In the rows, 128 means zero.
Rows near named flat spaces through zero (a row that begins with a name and a colon came from that space):
jq-mc: [117  39  22 113  35 156  17 149  53 208 101  83  73  43  47 146  88 135
 144 100  82 160 122 135  40 173  84  89  87 137  56]
jq-mc: [124  85  68 123  69 143  72 138  95 172 128  94  97 113 100 134 117 142
  89 119 105 146 155 146  99 158 138 131 130 135 141]
rd-md: [ 86  99 107  72  70 196 157  24 120 125  89 139 167 105 111  24 113 135
 139  73 108 122 131 107 128 141   6 122 105  76 144]
jq-mc: [116 105 101 120  92 139 102 121 110 150 130 111 110 125 120 119 122 134
  95 121 111 129 150 146 118 150 138 142 133 127 161]
fl-mq: [135 124  77 154  96 139 132 120 106 137 110 100 167 114  88 103 100 152
 123 116 128 168 125 140 154 172 135  99 123  92 165]
fl-mq: [ 91 125  88 103 117 142 121  71  88 125 130 127 114 131 129  82 105 146
 154 129 126 133 113 146 164 142  77 125  95  96 169]
jq-mc: [159 144 145 144 163 114 144 162 141 129 136 132 139 143 133 177 138 131
 157 146 155 130 106  96 136  74 124 100 123 149  55]
rd-md: [159 124  69 133 118 122  91 151 150  88 108 123 118 118 107 117 140 142
 107 133 135 214 148 126  94 197 140 123 153 129 137]
zt-dq: [126 131 135 134 140 116 122 140 117 139 142 125 113 135 136 151 126 127
 134 140 130 113 121 135 137 111 143 130 121 138 123]
rd-md: [160 133 108 168 130 113 124 171 128 133 120 110 150 116  99 156 118 137
 132 134 137 162 119 127 129 147 167  99 134 127 112]
jq-mc: [131 124 130 148 118 134 141 132 124 133 101 124 165  87  93 116 107 120
 155 106 119 134 106 123 117 151 122 100 117 107 110]
fl-mq: [ 98 125 119 118 131 135 133  96  72 167 146 119 119 136 131 136  99 141
 178 136 132  89  90 131 177  74  82 105  77 115 109]
sd-jb: [158 133 194 199 130 107 160 202 144 169 116 111 186  89  94 183 114  97
 119 110 113  88 117 130 107 124 222 109 148 138  98]
sd-jb: [172 112  52 165  72 158 142 140 104 176 118  71 194 146  77 143 108 183
 101 117 149 180 137 104 173 115 123  68 129 104 114]
rd-md: [127 123 151 130  99 170 193  90 126 162 113 119 204 132 113 107 116 138
 134  93 131  93 119  94 163  74  76  97 116 100 102]
fl-mq: [126 117  77 135 105 131 103 123 110 120 109 115 129 101  96 101 108 139
 133 121 120 173 125 144 120 189 127 115 122 106 155]
rd-md: [135 138 142 164 142 102 125 165 124 133 128 121 133 109 115 151 115 116
 134 135 123 125 116 148 126 151 186 124 131 130 139]
fl-mq: [113 126 126 135 121 129 130 117 111 133 118 126 138 104 111 111 107 123
 147 118 117 122 112 141 132 149 126 120 113 109 142]
sd-jb: [ 85 134 141 114 140 119 119  94 122  90 110 154 111  85 127  71 110 101
 159 117 102 122 111 164 111 197 123 151 115 102 183]
jq-mc: [130 150 139 126 160 117 141 121 149  82 115 152 135 120 134 107 132 120
 158 132 138 149 111 122 126 149 114 125 127 118 126]
zt-dq: [145 130 108 116 112 147 138 107 181  64  85 146 161 110 113  61 146 127
 104 102 126 195 155 113  92 205 107 135 163 104 158]
rd-md: [146 125  64 119 153  95  52 169 111 112 152 123  46 145 138 177 141 146
 141 176 148 185 126 135 111 137 136 126 120 165  97]
sd-jb: [156 124 107 128 134 128 117 150 138 123 121 127 128 127 117 152 137 137
 145 134 144 161 120  98 111 112 103 102 126 141  65]
sd-jb: [103 129  95  96 135 131 106  85 121  82 112 149 102 109 128  74 121 128
 163 128 124 163 114 138 119 178  76 133 109 106 151]
zt-dq: [151 114  94 143  98 144 129 141 113 165 131  97 151 143 108 152 123 155
 110 125 139 143 136 111 146 101 125 100 128 128 105]
jq-mc: [166 157 162 158 165 113 169 163 153 126 141 128 164 161 141 174 142 134
 133 145 160 123 118 100 159  72 152 108 139 142  86]
fl-mq: [121 115 123 120 130 111  79 148 147  89 101 149  89  70 112 108 132  95
 134 119 100 160 132 147  47 215 146 150 141 137 133]
zt-dq: [136 143 123 130 157 110 119 139 138  96 126 141 115 125 132 131 133 125
 151 143 139 154 115 128 122 145 130 125 126 131 119]
sd-jb: [122 125 131 137 119 128 130 128 120 138 124 122 137 115 118 123 117 124
 126 120 119 120 126 138 128 141 141 128 127 120 143]
zt-dq: [ 81  92 133  87  78 157 111  89  83 205 172 106  81 170 163 136 130 136
  69 124 104  44 167 150 149  63 119 172 121 146 168]
jq-mc: [141 148 173 150 152 124 175 138 140 135 129 133 171 135 131 148 126 122
 149 126 141  99 107 109 153  84 133 109 124 126  97]
zt-dq: [116  88 149 138  44 176 160 113 105 227 134  83 178 137 110 130 114 135
  50  83  97  53 169 131 144  83 149 135 142 120 157]
sd-jb: [ 93 122 137 103 127 129 114 100 115 125 136 139  95 124 145 105 125 116
 129 127 111 102 131 151 123 140 119 157 119 126 163]
zt-dq: [ 84 157 131  67 216  86  80  95 125  40 146 193  20 129 186 107 143 106
 217 176 140 141  86 145 114 145  69 160  90 144 120]
sd-jb: [ 86 111 118 116 116 126  95 105 101 118 101 140 104  59 101  83  97 101
 170 108  91 126 103 160  89 200 111 132 100 105 150]
rd-md: [141 122 114  84 106 164 141  91 177  91 117 143 137 163 150  84 169 143
  77 114 139 162 176  94 112 127  76 150 163 129 137]
rd-md: [157 137  97 133 158  89  73 183 145  96 147 129  67 148 145 171 154 133
 107 170 144 181 147 139 101 156 179 146 153 167 127]
zt-dq: [100 111 149 108  96 171 168  69 126 135  89 141 181  83 101  65 107 114
 161  76 106 100 108 108 117 131  51 109 105  88 111]
fl-mq: [119 128  33 138  79 163 150  64  72 147 124  84 179 157  97  72  86 193
 124 122 146 176 123 141 228 147  89  87 101  60 207]
fl-mq: [112 129 102 106 120 138 122  91 126 103 125 134 117 136 136  85 129 138
 121 127 127 149 138 138 138 158 104 142 128 110 173]
[173 135 143 143 131 123 138 171 179 115 130 126 145 154 137 157 163 130
  74 132 142 151 165 106 108 120 171 138 176 155 115]	fl-mq
[116 129 131 109 129 151 154  83 143  88  83 156 166  82 104  65 116 116
 186  96 123 148  97 103 108 158  48 103 107  92  99]	zt-dq
[ 96 102 138 112  98 148 126 107  78 205 159 106 109 148 140 153 114 134
 117 125 114  53 130 136 156  56 113 134 102 138 122]	zt-dq
[ 84 139 121  95 152 120 111  76 128  59 105 168  97  89 134  51 117 107
 177 124 112 150 106 156 109 209  88 150 109  98 179]	sd-jb
[135 117  76 153 101 130 108 134 115 115  89 114 153  72  71  94  98 132
 147 109 114 187 114 142 106 216 133  98 122  94 146]	rd-md
[103 130 141 110 144 129 130  99 126  99 104 156 126  86 120  91 115 107
 187 115 117 124  94 126 107 152  79 121 101 110 110]	jq-mc
[165 134 136 171 134 118 144 174 145 130 106 120 173  99  93 153 121 122
 144 119 134 150 111 111 112 139 156  92 136 127  84]	sd-jb
[147 120 116 138 141 116 102 161 137 106  92 142 128  64  88 137 118 109
 188 119 124 169  92 109  67 166 106  91 112 131  49]	sd-jb
[129 161 173 194 127 117 195 132 140 123 110 115 217 111 104  95  99 117
 103 106 117 111 127 165 175 185 221 129 152  80 230]	sd-jb
[145 105  73 106  76 156 104 119 141 135 137 104 115 173 136 115 155 161
  38 126 131 168 195 125 125 141 132 153 168 137 174]	zt-dq
[142 126 106 127 132 132 128 136  98 171 160 107 118 175 140 182 129 159
 138 153 156 116 118 105 173  41 102 101 106 147  74]	fl-mq
[129 122 113  66 137 144 111 101 141 117 160 143  73 195 183 140 172 149
 107 152 153 129 156  95 132  56  61 152 132 164  93]	rd-md
[114 123 113 119 136 119 103 126 102 136 138 128  94 124 131 139 119 129
 153 141 126 123 112 139 130 123 117 126 106 134 118]	rd-md
[105 142 214 112 159 121 158 117 158 113 133 164 124 125 164 122 145  88
 133 120 115  63 127 128 110 103 133 164 136 142 127]	fl-mq
[191 117  77 161 111 120  97 199 144 140 126  96 133 138 100 185 144 153
  90 141 147 195 151 106 103 135 170 101 158 156  83]	fl-mq
[160 130 125 157 120 128 142 159 137 146 129 109 159 139 115 157 131 140
 107 128 140 139 136 114 137 112 157 110 143 134 111]	fl-mq
[141 100  87 146  93 136 100 151 108 153 102 106 140  80  76 134 105 131
 143 110 114 159 116 124  94 162 123  93 116 120  92]	jq-mc
[ 89 125 180 112 124 134 142 100 131 132 127 145 123 112 144  99 125  98
 121 109 100  70 134 148 116 135 133 164 129 122 166]	zt-dq
[142 133 170 144 132 117 135 157 181  94 103 146 145  95 121 114 145  94
  98 109 109 137 150 133  71 187 181 154 171 134 147]	fl-mq
[ 85 112 142  62 114 171 149  49 107 152 144 143 113 160 164  99 134 136
 146 117 128  69 125 103 155  43  19 137  94 124 102]	rd-md
[188 109 100 186  92 130 126 204 116 201 135  72 169 138  86 211 122 155
  90 129 142 143 140 105 134  86 184  81 143 150  69]	jq-mc
[138 104 110 144  81 158 145 129  97 198 130  90 168 135 100 151 110 151
 113 110 128 106 130 110 153  78 115  94 116 121  97]	zt-dq
[143 166 143 158 208  60 100 191 125  99 160 141  75 140 154 195 133 117
 170 186 151 138  96 150 137 125 195 131 121 161 111]	zt-dq
[128 104  94 131 120 107  55 166 128 103  96 136  82  51  88 122 118 100
 149 121  98 178 121 151  38 228 149 130 129 137 114]	fl-mq
[130 149 162 115 182 103 123 139 165  67 115 172 106 106 145 123 146  98
 172 138 133 141 107 118  87 148 116 138 129 142  93]	sd-jb

Rows near named flat spaces through zero (a row that begins with a name and a colon came from that space):
hp_fz: [153 113 216 111 154  83 177 107  98  87 147 233 160  40  78 121 150 203
 146  93 195 142 205  94 129 147  98 112 144 126  70]
fj_jl: [138 141 109 114 110  56  98 115  78  92 151 141  95  97 151  71 131 161
 116 109 134 139 125 167 126 143 101 168 103 117 113]
cd_mt: [130 127 107 132 146 127 132 149 114 126 159 127  65  76 158  82 162 194
 134 105 147 170 177 165 146 159 110 145 143 142 100]
cd_mt: [154 146  46  88 132 101 108 172 161 170  63  92 199 120 136 146 130  98
 127 124  82 112 122 140 140  69 137  66 133 170 148]
fj_jl: [129 148 110 135 113 137 134 144 129 126 150 132 123 104 129 142 114 132
 129 116 108 126 130 117 147 144 158 124 126 163 141]
zg_ns: [ 77 173 141  85 154 105 110 139 132  76 103  67 130  94 167 180 123  46
 169 160  83  84 173  53 160 129 168  53 173 120 129]
zg_ns: [148  67  99  75 177 150  95 145 207 189  78  93 179 161  93 106 104  94
 126 151 131 100  87 126  53  34  91  54 114 113 149]
qb_tq: [126 149 131 178  80 131 132 104  99 136 108 133 143 186 150 170 150 118
 113 147 116 146 110 152 168 140 148 183 132 119 131]
fj_jl: [103 101 167 142 153 182 126 116 161 148 109 102 122 166 138 162 147 106
 144 176 139 134 143 107 126 111 131 108 161  95 120]
hp_fz: [132 174  90 159 149 144 240 179  89 128 112 120  97 112 131  97 183 159
 124  29 143 157 186 182 171 222 106 173 149 166 110]
qb_tq: [ 81 159 147 169  88 142  94 108  86  69 227 117  11  99 185 126 113 147
 136 151 110 147 134 115 166 201 178 187 128 126 130]
qb_tq: [135 118  90  88 153  89  74 146 135 132 127 107 103  68 169  90 152 167
 141 142 127 151 167 150 132  96 108  93 144 132 103]
cj_gf: [172 117  95 122 160 106 178 160 119 166  82 153 155 100 117  85 191 198
 121  70 168 171 181 194 137 127  70 132 143 148  89]
cj_gf: [159 131 133 131  82 116 119 116 138 139 135 184 203 128  83 172  84 123
 114 132 109 106  83  98 126  96 164 117  98 162 155]
qb_tq: [137 192  78 176  71 100 130 136  93 161  44 111 192 162 200 221 208 122
 126 153  82 172 166 172 246 121 171 152 180 158 113]
cd_mt: [137 106  79 119 179 128 167 152 119 154  85  77  86 177 130  24 167 135
 107  70 165 144 119 221  80 147  35 171 113  92 117]
fj_jl: [133 124  80  85 159 134 127 167 165 142 120  92 134 112 110  99  98 100
 130 103 108  97 111 121  93 109 120  79 114 151 154]
zg_ns: [136  98 119 137 156 189 146 149 181 191  88 110 158 159 118 154 153 127
 133 144 135 143 139 133 125  93 124  94 154 135 128]
zg_ns: [155 148  55 139  70  65  53 121 101 156  98 119 149 139 193 135 163 157
 108 162  94 168 112 197 176  83 136 160 124 140 123]
hp_fz: [141 143 123 118 104  47  94 100  85 115  78 136 167 142 160 132 163 128
 120 147 127 140 133 160 151  99 106 148 132  99 104]
fj_jl: [113 131 139 122 139 151 148 131 143 121 122 109 135 153 106 138 101  79
 130 123 118  94 106  99 107 135 135 114 122 121 150]
qb_tq: [103 108 141 124 133 146  89 116 129  98 206 115  38 108 139  79  90 141
 130 141 134 125 107 118  93 150 129 146 105 110 137]
zg_ns: [118  91 190 170 158 196 177 111 145 162  97 137 132 180 119 157 181 143
 137 149 177 161 164 133 133 134 106 141 169  91  97]
fj_jl: [105 160 126  69 143  35 125 117  68  31 148 102  81 109 121  37  80  74
 121  74 125  67  96 124  74 175  83 151  78  85 138]
cj_gf: [114 138 104  90 180 128 144 168 146 123 107  83 112  88 142 111 144 113
 151 108 122 119 176 118 129 134 116  76 157 137 118]
hp_fz: [ 94  94 159 129 160 163 107 112 137 114 162  92  46 146 145  86 125 126
 136 154 153 133 126 128  91 143 104 142 130  78 120]
zg_ns: [132 131 101  91 136 111 111 146 143 118 142 117 130 100 112 105  87 109
 128 112 109  96 105 111  99 115 131  96 104 146 150]
zg_ns: [102 152 104  84 140 100  74 138 154 126  64  58 171 132 174 185 133  48
 154 186  74  97 142  89 153  71 157  50 166 118 136]
zg_ns: [133 134 135 166  90 143 129 107 129 159  81 132 186 199 133 193 144  99
 116 163 113 134 102 134 156 103 150 148 136 121 138]
qb_tq: [125 128 151 147 110 121 126 105 105 114 143 146 115 141 131 127 131 139
 122 134 139 137 121 135 132 143 126 162 121 112 121]
hp_fz: [ 98 117 169 115 165 141 137 117 135 110 108  99 116 146 133 133 139  92
 146 147 142 114 149 102 114 131 112 107 152  85 115]
cj_gf: [144 113 137 127 122 149 134 124 162 160  97 143 197 162  91 170 109 100
 123 143 121 108  98 104 114  86 141  99 123 135 147]
fj_jl: [151  97 129  85 169  95 144 127 139 142  69 128 178 152  90  85 133 111
 120 105 158 107 115 146  72  88  61 105 113  94 119]
cj_gf: [176 138 127 153  33  67  83  88  88 120 176 227 175 108 108 146  92 185
  95 134 118 141  74 139 146 109 161 180  75 163 139]
qb_tq: [145 169 128 118 136  95 199 150 109 122  64 149 207 112 104 167 157 110
 135  80 124 115 171 117 165 142 127 103 152 155 115]
hp_fz: [122  94 109 156 127 216 121 138 176 171 168 103  86 174 112 115  91 123
 114 139 123 128  71 135  90 126 141 142 103 137 167]
fj_jl: [155 157  95 137  75  77 130 122  84 108 152 165 139 126 111 102  98 141
  97  84 114 119  79 158 127 150 131 182  76 153 149]
cd_mt: [142 109 121 165 107 171 133 128 135 154 172 153  99 138 116 114 119 172
 111 120 140 154 104 153 122 143 135 168 108 147 138]
qb_tq: [145 144 142 134 131 134 234 127 121 137  47 138 228 230  41 144 105  38
 100  62 134  66  65 125  87 143  97 147  94 114 163]
cd_mt: [150 144  89 130 101 112 100 147 131 145 144 149 142  73 149 150 136 173
 131 133 105 153 150 134 171 112 163 111 137 181 125]
cj_gf: [121 103 166 124 190 177 177 147 164 153  95 126 140 110 116 149 174 144
 157 129 163 146 202 107 135 125 111  78 183 123  94]
cd_mt: [149 106  89 141 106 177  80 151 182 184 170 141 128  93 135 156 110 176
 129 162 104 155 120 122 143  86 178  96 129 187 146]
hp_fz: [130 134 147  98 121  97  99 118 140 114 117 144 181 102 119 171 106 102
 141 157 109 101 130  77 133  89 154  76 133 134 132]
qb_tq: [ 97 139 149 125 126 107 114 111  86  60 203 122  31  97 144  68 100 137
 129 112 137 120 122 124 109 189 120 172 104 103 126]
fj_jl: [219  83  83 155  90 111 123 123 141 230  71 204 233 166  95 126 169 215
  85 122 158 185  97 218 127  48  89 159 104 156 115]
hp_fz: [131 148 137 116 143 143 175 160 139 112 157 157 139  57  95 146 109 141
 145  87 123 113 166  80 142 159 157  86 139 181 131]
cj_gf: [143 129 129 118  95  98  79 113 132 127 140 159 164 103 129 158 107 137
 128 159 109 124 114 106 139  89 158 108 119 145 134]
cj_gf: [135 117 165 131 126 136 123 119 141 132 138 167 154  95 118 167 133 155
 142 151 138 139 158  94 145 110 149 100 148 140 112]
hp_fz: [106 148 127 142 173 199 224 172 150 140 100  89 123 148 107 146 143  87
 141  80 128 113 159 111 137 181 132 109 158 147 138]
cd_mt: [154 136  61 112 109 132  80 167 174 175 127 126 170  73 146 172 120 150
 136 152  80 139 138 117 165  71 181  63 142 201 145]
zg_ns: [ 80 191 228 150  77  93 165  67  57  18 154 160 142 161 103 193  73  34
 131 128 109  59  95  40 144 202 177 172 110  91 148]
cd_mt: [104  91 182 134 160 130 107  97 108 101 165 128  41 112 159  77 163 179
 141 152 181 166 170 145 114 150  86 159 146  69  81]
cd_mt: [ 96 136 123  84 192 139 138 165 153 110 118  72  97  80 147 119 138 100
 163 122 121 111 186  93 127 138 125  59 167 128 117]
cj_gf: [135 134 112 107 119 115 108 134 145 132 119 126 165 121 118 148 102 102
 129 137 103 104 108 105 123  98 147  94 119 145 147]
[118 150 127 113 135 129 145 143 136 115 117 116 149 117 119 155 113  91
 139 120 107 100 134  93 136 133 149  95 136 144 141]	cd_mt
[146 114 114 141 107 123 106 123 117 131 178 158  92 104 129  89 119 186
 113 119 140 154 114 158 120 136 123 164 102 142 126]	hp_fz
[133 135 218 181  92 105 169  68  69 103 110 204 166 162 117 176 172 154
 123 138 171 155 153 129 167 156 121 192 144  90  88]	fj_jl
[133  70 162 119 144 155  91 109 161 139 176 153 100 112 106  99 104 167
 130 157 160 136 114 114  79  98 114 116 113 110 123]	qb_tq
[138 142 108 156  93 136 123 126 129 158  99 128 167 164 141 175 142 119
 118 147 106 140 113 142 162 111 154 141 135 144 138]	zg_ns
[116 115 126 135 121 143  81 122 136 127 173 119  76 106 160 121 124 156
 135 162 124 149 133 127 134 124 145 131 132 128 125]	qb_tq
[144 102 158 168  85 102  67  76  99 144 136 174 122 137 174 144 179 205
 121 192 156 196 145 170 165  97 123 179 142  98  85]	qb_tq
[164  50  94  93 170 183  95 150 231 227  78 108 196 168  85 126 111 118
 122 163 133 118  85 131  59  15 102  49 119 132 151]	qb_tq
[185 106 128 151  58  81  75  86 114 163 124 211 203 142 115 153 130 187
  98 161 136 160  87 161 139  64 133 162  98 138 122]	cj_gf
[150 118 151 139 144 140 178 138 129 143 124 177 153  95 100 135 157 179
 134  99 161 153 175 129 142 140 117 121 147 150 102]	cj_gf
[109 133 116 143 152 205 182 158 171 163  87  77 147 189 109 165 124  61
 131 119 109 103 113 111 123 136 143 105 144 136 159]	hp_fz
[117 177  67 139 124 121 157 161 105 133  86  72 119 153 167 128 160  96
 123  97  96 132 138 169 167 162 130 150 142 143 136]	hp_fz
[128 127 142 145 135 149 167 130 122 129 131 139 121 139 111 122 135 136
 124 104 145 133 133 135 125 155 119 148 128 128 125]	cj_gf
[160 117  78 144 115 162 136 156 158 186 124 136 152 138 112 130 126 155
 111 113 119 145 106 159 129 108 136 128 116 172 147]	zg_ns
[114 143  77 162 133 172 166 152 127 163  85  60 102 209 154 116 160  92
 112 108 116 139 108 187 137 157 112 172 134 119 144]	hp_fz
[118 113 187 147 129 118 131  87 103 115 109 146 130 160 137 139 162 135
 131 155 162 146 146 133 133 130 105 157 145  76  96]	fj_jl
[133 134  97 137 113 132 117 138 126 135 150 123 105 122 138 113 120 143
 119 119 116 137 114 147 132 137 137 145 115 147 139]	hp_fz
[ 91 116 116 112 146 171  95 140 152 100 212  80  24 109 134  75  65 107
 133 130 112 101  92 103  79 157 142 123  99 125 162]	qb_tq
[105 104 114 107 163 146  82 137 157 137 133  73  76 120 167 103 138 125
 144 164 126 137 143 132 113 106 117  99 147 106 121]	fj_jl
[120 194 151 109 149 102 213 167 101  72 130 161 154  24 111 170 141 130
 162  63 119 110 224  65 188 194 163  79 170 186 106]	qb_tq
[143 146 207 177  25  60  74  44  59  81 177 242 163 107 141 199 126 184
 119 186 133 158 124 104 189 125 180 191 118 121 103]	cd_mt
[147  60 165 118 161 102 115  93 105 118 163 167  67 122 110  14 144 209
 112 111 211 162 127 186  58 130  34 181  96  66  86]	zg_ns
[147 152  58 130  73  94  71 135 121 144 132 119 144 130 156 136 109 127
 108 141  79 130  83 156 150 100 159 141 102 163 156]	hp_fz
[120 126 121 114 142  99  89 128 115 116 135 114  88  84 177 106 164 166
 143 149 136 159 176 146 149 123 116 121 153 116  95]	cj_gf
[156  71 139 132 150 151 126 115 166 196  63 136 187 189 108 134 163 141
 118 157 163 150 119 160 100  60  84 117 137  97 113]	fj_jl
[ 94 181 149 174  86 134 165 111  73  75 161 123  85 159 140 146 112  92
 120 106 109 114 108 119 159 212 161 198 116 123 146]	qb_tq
[139 145 106 132 118 135 149 148 133 140 122 134 152 121 117 145 123 125
 125 108 112 123 127 126 143 133 146 120 127 162 141]	hp_fz
[138 123 167 123 136 103 166 107 110 116  91 157 175 155  92 128 134 112
 122 109 155 112 124 124 109 128  96 137 121 100 117]	fj_jl
